Each row has two labels, one from each of two sets.
8,4,-6,5,-15,-13,0,-38,-5,9,-25,40,12,0,11,2,-44,26,6,-24,-4,5,19,-6,-5,-15,9,-28,-20,14,9,-20,17,22,3,29,-2,-3,-4,-8,19,-8,13,21,-22,8,2,-6,13,-2,11,-48,11,-20,-50,-1,-9,-1,2,-11,-21,-33,5,2,1,-22,15,14,28,4,4,20,15,-7,-4,-1  Q/JQ
-16,15,2,-5,54,-11,9,-6,6,-14,-51,3,1,-22,-35,20,2,-11,24,-4,10,7,-14,-5,-6,-37,-5,74,9,-12,23,-26,-3,-4,46,16,8,-11,43,-7,-25,-11,-5,20,18,-43,-12,12,-15,5,-15,-5,-14,19,28,-7,8,25,-16,41,1,69,-18,23,34,33,4,-11,-1,-14,-6,-10,-25,9,-1,33  J/BL
-15,9,-3,3,66,-15,-3,-47,5,-3,-77,8,-2,-27,-21,8,-18,23,21,-17,-22,8,-44,-5,-11,33,25,18,-26,3,10,-101,11,10,-25,5,17,1,27,-23,40,12,7,14,12,-13,3,66,3,12,-4,-58,-4,-10,-17,-1,-13,19,12,15,-42,-5,-8,0,12,-1,-13,-1,4,-34,7,40,-65,24,10,13  J/JQ
21,11,-6,2,-37,-11,6,9,15,-7,8,26,0,17,25,4,-22,-24,19,2,8,9,11,7,-1,-39,2,-10,18,9,-14,22,-6,21,65,-14,-12,-12,13,18,-2,8,15,15,5,4,-16,-46,-6,-9,3,7,-3,-2,-15,4,5,16,-9,3,-3,-7,-2,14,-6,1,9,-3,23,23,-9,-20,30,-9,-7,15  P/Zl
16,9,-4,-9,-26,-8,1,11,6,-7,17,32,1,12,10,8,-19,-31,1,-20,18,0,37,9,-1,-69,-7,8,30,9,-1,53,1,17,68,24,-11,-6,19,6,-40,-8,11,22,-8,-38,-20,-53,-15,-8,-5,12,4,10,8,-3,2,15,-23,10,14,24,-10,15,14,10,27,0,21,25,-6,-34,47,-19,-10,13  P/BL
0,-2,4,0,-30,6,-1,30,8,-16,46,-10,-8,26,13,-4,8,-25,-5,12,8,1,4,7,-7,-19,-29,-2,24,-5,-16,52,-13,15,13,-22,-15,23,1,-3,-26,23,-6,1,0,23,-8,-47,-10,-6,-11,32,4,1,21,5,1,8,-2,-4,22,-14,-4,4,-3,12,1,-6,-9,9,-6,-32,19,-7,-5,-11  T/RN
-1,18,-8,-2,-13,-10,10,-13,0,-10,-9,48,1,7,5,1,-35,-13,17,-2,15,18,27,6,-1,-65,2,-6,20,7,1,50,-11,37,65,-2,-14,-13,17,-7,-22,-3,5,45,-10,14,-12,-64,-4,-7,-8,-12,4,-3,-39,13,10,21,2,4,12,-13,-9,24,11,0,10,-2,10,15,39,-24,42,-18,-12,30  Q/BL
23,12,-5,-4,-25,-10,3,10,5,-10,19,28,5,13,13,3,-24,-24,1,1,13,1,25,14,0,-50,-9,-2,21,7,-2,51,-6,10,50,0,-7,-4,19,8,-28,-12,9,15,-4,-15,-5,-41,-3,-3,-5,11,6,11,-5,2,5,9,-11,-2,11,13,-14,16,11,3,18,-2,16,21,-6,-27,45,-13,7,12  P/RN
-15,-3,4,4,28,-3,-4,-21,3,-2,-48,12,4,-8,-12,9,-13,21,15,-26,-12,14,-9,-5,-10,8,11,12,-22,9,5,-51,13,20,-27,16,0,-10,10,-20,19,20,7,18,-7,-14,3,25,0,6,-3,-41,-6,-17,-4,-3,-13,16,9,4,-24,-17,-11,10,8,7,0,6,1,-22,11,27,-32,12,0,-9  J/JQ
8,15,-7,-3,-2,-16,10,-7,7,-16,-33,52,10,-2,-2,7,-30,-20,20,-14,16,27,34,7,-3,-73,-3,15,18,11,2,35,-6,31,87,15,-13,-14,36,1,-26,-1,11,44,-11,-22,-13,-58,-11,-1,-16,-15,-3,5,-17,8,7,34,-2,16,12,15,-13,32,16,17,19,-11,16,8,-2,-29,34,-6,-11,23  Q/RN
30,-3,-3,4,-47,7,9,12,13,10,-15,26,15,2,14,1,8,-3,14,-16,13,14,47,27,-3,-50,3,7,1,14,-8,27,0,4,55,15,-20,-15,19,29,-1,1,19,-9,-6,-32,-17,-32,-8,2,-10,-1,3,-5,-26,8,7,20,-13,11,9,16,-12,20,-11,11,5,8,25,13,-3,-8,38,-8,-1,13  Q/Zl
13,16,-3,-5,-23,-11,10,21,12,-24,6,23,-4,17,11,2,-22,-33,13,7,27,12,20,13,5,-68,-11,7,32,7,-13,56,-14,17,88,-3,-16,-19,27,15,-28,-3,12,29,3,-7,-19,-67,-8,-9,-13,15,6,8,-6,10,17,23,-13,12,20,14,-9,17,7,20,14,-7,16,25,-1,-42,51,-11,-5,22  P/RN
23,1,0,5,-31,4,12,20,-4,-7,-17,37,9,-10,-1,8,-4,-22,29,-2,26,19,53,12,2,-89,-8,29,22,22,-8,56,-13,9,87,15,-21,-10,39,17,-33,-12,3,24,-6,-40,-23,-56,-15,4,-16,7,-21,6,-10,5,15,34,-8,18,25,36,-11,30,10,24,23,-13,15,19,-1,-31,46,-8,-2,26  Q/RN
17,4,0,4,-34,-3,2,7,10,-5,-21,45,5,16,13,4,-23,-6,14,-16,6,22,37,8,-1,-52,0,-5,7,12,-4,41,1,35,42,15,-19,-6,11,4,-10,16,12,28,-16,-4,-9,-48,-1,-7,-10,-9,5,-10,-25,2,1,24,-3,2,2,-23,-5,10,3,9,14,3,19,15,0,-34,40,-20,-5,-5  Q/Zl
13,13,-17,1,-1,-10,2,-42,-9,19,-5,42,9,-15,4,-17,-33,32,-1,-5,5,-6,19,-4,-5,-22,36,-32,-15,13,15,9,1,-1,24,30,8,12,-11,3,2,-58,2,20,-18,13,12,-16,20,-13,16,-35,7,-2,-49,-7,14,-19,-3,-15,0,-9,16,0,-30,-28,2,8,25,11,-2,9,38,6,2,74  Q/ZH
9,9,1,3,-24,-9,1,6,16,-18,-19,52,11,20,14,15,-45,-15,17,-35,11,24,38,17,-3,-67,-13,12,9,18,2,23,12,47,47,31,-17,-14,32,-4,-28,30,17,41,-21,-43,-7,-52,-12,2,-25,-11,-3,-8,-8,-3,-7,40,-17,13,-8,-10,-15,31,15,14,30,3,28,15,0,-27,28,-12,-16,-12  Q/RN
9,12,-6,-4,-11,-9,6,-5,-4,-16,13,34,-6,11,6,-5,-25,-20,13,18,11,4,4,4,3,-48,2,-14,26,2,-6,38,-19,21,63,-11,-5,-6,10,2,-24,-20,-1,28,-3,22,-6,-55,1,-12,-4,-2,4,12,-13,13,18,3,-3,2,17,-5,2,13,8,2,12,4,10,23,-5,-28,42,-18,-17,28  P/BL
-23,3,-1,-7,11,-7,-8,-20,-19,-17,55,-5,-20,26,2,-11,-23,-2,-12,23,-10,-4,-20,-12,-2,33,-6,-48,9,-9,3,32,-5,25,-45,-13,5,14,-42,-34,-22,2,-12,-4,-17,71,26,-16,11,-10,9,-3,-6,-5,10,3,-4,-18,23,-33,3,-63,11,-19,8,-18,8,9,-23,4,5,-10,12,-12,-19,-30  T/ZH
12,16,-9,-3,-7,-3,14,-2,-9,-6,-18,35,3,-22,-23,8,-8,-13,10,4,29,12,40,-1,4,-75,4,20,23,9,4,54,-23,10,82,18,-6,-8,26,8,-40,-40,-2,38,-12,-12,-11,-51,-3,-9,-11,-3,-2,13,-16,9,26,13,-5,16,29,37,-3,14,16,14,6,-4,7,16,-6,-24,59,-10,-2,48  Q/BL
-14,10,-8,-5,50,-15,1,-60,-7,1,-38,23,2,-20,-20,1,-28,25,9,-11,-13,-4,-22,-9,-5,13,22,3,-23,-2,19,-50,9,6,-29,25,18,5,3,-23,5,-18,3,13,-14,-8,12,41,14,7,7,-38,-5,-2,-12,-6,-7,-6,1,4,-18,0,-3,-3,16,-6,3,4,0,-15,7,27,-29,7,-2,11  J/ZH
13,12,-2,0,-18,-10,2,-4,6,-15,16,27,0,21,11,4,-39,-19,4,7,10,7,16,4,0,-49,-7,-9,12,6,-10,48,-7,27,58,6,-6,-6,8,1,-29,-6,7,31,-10,8,-8,-55,-5,-9,-4,1,6,-1,-11,14,7,11,-10,-2,11,-8,-2,15,7,5,17,1,11,22,-10,-27,39,-15,-11,11  P/RN
22,5,-1,2,-31,-5,13,3,-1,2,-12,42,11,-2,6,0,-21,7,7,-21,17,12,47,3,1,-65,5,-5,1,18,10,38,-7,21,49,39,-14,-11,9,7,-12,-15,14,34,-21,-20,-2,-43,1,-6,-3,-18,0,-6,-20,5,6,13,-11,3,12,4,-6,20,0,5,20,2,21,18,-5,-11,46,-12,-8,11  Q/RN
19,18,-7,-13,-19,-5,12,-4,1,-9,-35,51,5,-8,-3,11,-22,-9,24,-9,21,23,43,14,2,-80,-6,11,14,14,-2,48,-10,21,90,11,-16,-15,32,19,-22,-21,3,50,-11,-17,-20,-66,-9,-3,-12,-13,0,1,-30,14,18,24,-2,15,20,14,-10,32,24,16,14,-9,29,16,-2,-29,47,-2,-12,39  Q/RN
-18,11,4,-11,6,0,-1,18,5,-32,36,5,-25,26,2,2,-12,-38,-4,16,9,11,3,0,3,-29,-27,0,32,-7,-9,69,-21,28,15,-1,-8,-3,-1,-16,-41,17,-11,15,-6,23,-1,-56,-6,-5,-13,27,0,6,26,7,5,7,2,-1,23,-19,-7,5,12,13,12,-1,-20,11,1,-42,17,-12,-15,-5  T/BL
0,21,-4,2,0,-17,3,-27,0,-16,-12,59,4,4,-7,8,-50,-8,11,-12,17,13,30,5,-3,-72,8,-1,14,11,13,37,-6,38,59,27,-4,1,20,-13,-28,-15,6,55,-17,-8,1,-52,6,-5,-5,-27,2,2,-30,6,10,20,1,1,10,-6,-8,22,21,1,29,-9,16,14,-13,-22,43,-15,-12,24  Q/BL
16,7,-7,5,-39,-2,9,17,16,-20,17,30,-3,24,19,4,-24,-26,12,3,11,17,15,16,4,-39,-15,-6,10,7,-16,46,0,23,63,-19,-29,-16,21,16,-14,19,12,20,0,11,-25,-50,-7,-8,-7,18,9,-2,-13,14,4,20,-5,4,6,-18,-5,15,-2,10,12,-1,19,21,-1,-34,32,-26,-9,6  P/RN
30,1,4,10,-47,11,3,24,7,2,-3,39,15,16,19,10,-7,-15,10,-23,19,20,61,15,0,-76,-9,11,18,15,-6,64,3,13,79,26,-24,-14,24,19,-27,11,14,30,-13,-45,-16,-54,-10,-6,-9,9,1,2,-6,4,4,30,-19,13,16,16,-13,25,6,22,21,-1,24,22,-10,-30,51,-10,-5,0  Q/RN
-1,6,6,1,14,-12,1,-11,17,-10,-79,36,14,-14,-10,18,-23,1,32,-45,1,36,9,8,-3,-38,12,41,-26,11,6,-41,13,28,17,34,-9,-18,40,-11,-4,41,20,32,-3,-69,-10,7,-14,8,-18,-36,-10,-13,-7,-3,-13,45,-5,28,-28,11,-26,16,20,28,8,-1,16,-20,5,11,-27,16,-2,-1  J/Zl
8,7,-24,-3,-20,-13,-2,-28,-6,11,32,19,-1,14,21,-19,-41,12,-15,14,-9,-16,-7,1,-3,10,21,-58,4,8,-3,5,2,7,2,-3,14,0,-27,2,12,-20,2,-7,-8,51,10,-6,22,-8,17,-15,22,-4,-33,4,4,-27,2,-27,-9,-40,15,-16,-8,-32,5,6,15,20,0,5,30,-17,-5,9  P/ZH
-10,-7,28,2,-18,4,-2,-16,-15,-6,33,3,-8,30,19,-14,-23,17,-22,-2,-15,11,-12,-8,-5,28,7,-66,-3,-1,-4,15,-2,31,-51,-19,-4,8,-39,-19,26,25,-3,3,-27,92,23,-13,8,-8,11,-15,12,-21,-31,15,-9,-20,31,-39,-6,-95,12,-18,-14,-26,2,13,-12,1,7,6,3,-9,-7,-31  T/JQ
-25,1,-5,-8,6,6,-5,-11,-24,-13,61,-14,-15,17,0,-16,-14,8,-19,22,-7,-8,-8,-17,3,34,1,-53,1,-9,-1,47,-9,20,-52,-16,7,15,-51,-28,-11,-13,-22,-12,-16,87,35,-23,18,-13,13,1,3,-2,1,4,-2,-30,26,-33,17,-63,17,-22,-2,-30,0,11,-29,6,3,-12,19,-9,-5,-17  T/ZH
24,5,-6,-2,-22,-3,1,-7,2,3,-17,40,14,-1,-5,6,-26,-3,6,-20,24,5,52,5,0,-72,6,10,3,16,15,40,3,11,48,50,-9,-7,13,9,-32,-22,6,32,-22,-55,-6,-39,2,-12,4,-14,-2,1,-4,-6,3,16,-20,6,14,21,-7,19,12,8,29,-1,31,24,-2,-18,43,-16,-8,10  Q/RN
10,14,-2,6,-31,-9,8,10,14,-16,9,31,-4,24,16,-1,-24,-23,13,6,7,17,12,16,1,-45,-11,-5,24,5,-17,43,-16,34,70,-32,-20,-16,22,10,-4,18,9,25,5,30,-17,-61,-4,-4,-3,7,13,-6,-30,17,14,18,5,3,6,-23,-8,23,0,8,4,-4,10,21,-8,-29,33,-10,-13,15  P/Zl
16,13,1,-3,-16,-10,3,8,13,-12,17,26,4,9,12,3,-31,-32,0,-2,22,-6,23,14,2,-55,-10,9,30,5,0,49,-2,14,66,12,-2,-5,16,20,-42,-15,6,11,-2,-45,-9,-46,-8,-6,-8,14,3,11,19,-3,11,7,-33,8,18,34,-9,11,16,10,23,-5,25,28,-8,-36,45,-13,-10,17  P/BL

Each row has two labels, one from each of two sets.
-1,-3,-9,24,-8,5,20,10,25,4,22,10,3,7,-4,7,-62,-16,9,-30,2,8,-4,43,3,10,-1,-4,-28,-6,36,35,-25,15,-35,24,-4,17,-38,-31,-1,-8,15,-11,-14,6,19,9,-8,-4,3,-16,5,48,14,20,122,4,10,-15,-5,-30,30,-20,25,-42,43,13,30,-5,-25,-9,-10,-7,-29,-39  (47)/Sz
1,12,-24,23,55,-12,4,-9,2,8,12,17,19,-19,-5,-34,-18,-26,19,-27,36,-12,-21,24,-17,12,15,35,25,-23,33,-20,-4,-35,1,-26,3,33,13,-26,9,46,-30,15,-53,-26,36,1,25,25,28,-3,13,-8,31,6,87,-4,6,7,11,-11,20,-60,7,-2,36,9,60,-15,-46,-8,-16,-37,-28,-45  (36)/Sz
-3,39,7,11,-15,15,-8,-52,29,-11,-3,1,5,6,13,-41,9,-25,0,-14,-23,5,-6,-5,-15,-17,2,-33,4,4,5,-2,-2,0,4,5,-4,16,-5,1,-12,9,17,-4,8,3,5,-3,-24,-7,3,17,-22,63,6,13,81,-29,-22,-8,28,-6,24,-3,16,-16,6,11,9,-21,2,-23,12,15,-44,-41  (38)/Sz
26,-3,-6,3,16,0,5,-9,-3,-7,-41,-13,15,-37,32,-6,59,4,16,-3,-12,1,11,-4,-43,0,-2,-27,35,7,14,-31,-3,4,-9,-4,-8,5,9,12,-14,-8,-14,-2,8,50,-11,9,-26,12,4,23,-27,-1,-3,39,37,-17,-8,-7,52,-5,10,17,2,25,0,10,-25,-30,-11,-28,16,-1,-34,33  (46)/Sz
-4,35,98,36,-32,-4,-42,-75,21,-18,27,30,46,56,18,-36,-21,45,35,18,-28,3,-17,-37,-8,-15,0,113,69,9,26,79,25,-40,-6,-11,8,-37,26,7,29,5,-50,26,50,-26,19,-2,-54,1,35,-105,-12,32,10,-10,-30,-26,1,-11,51,-13,-1,-59,-2,-9,-103,18,-35,29,33,5,-8,19,19,-12  (39)/Sz
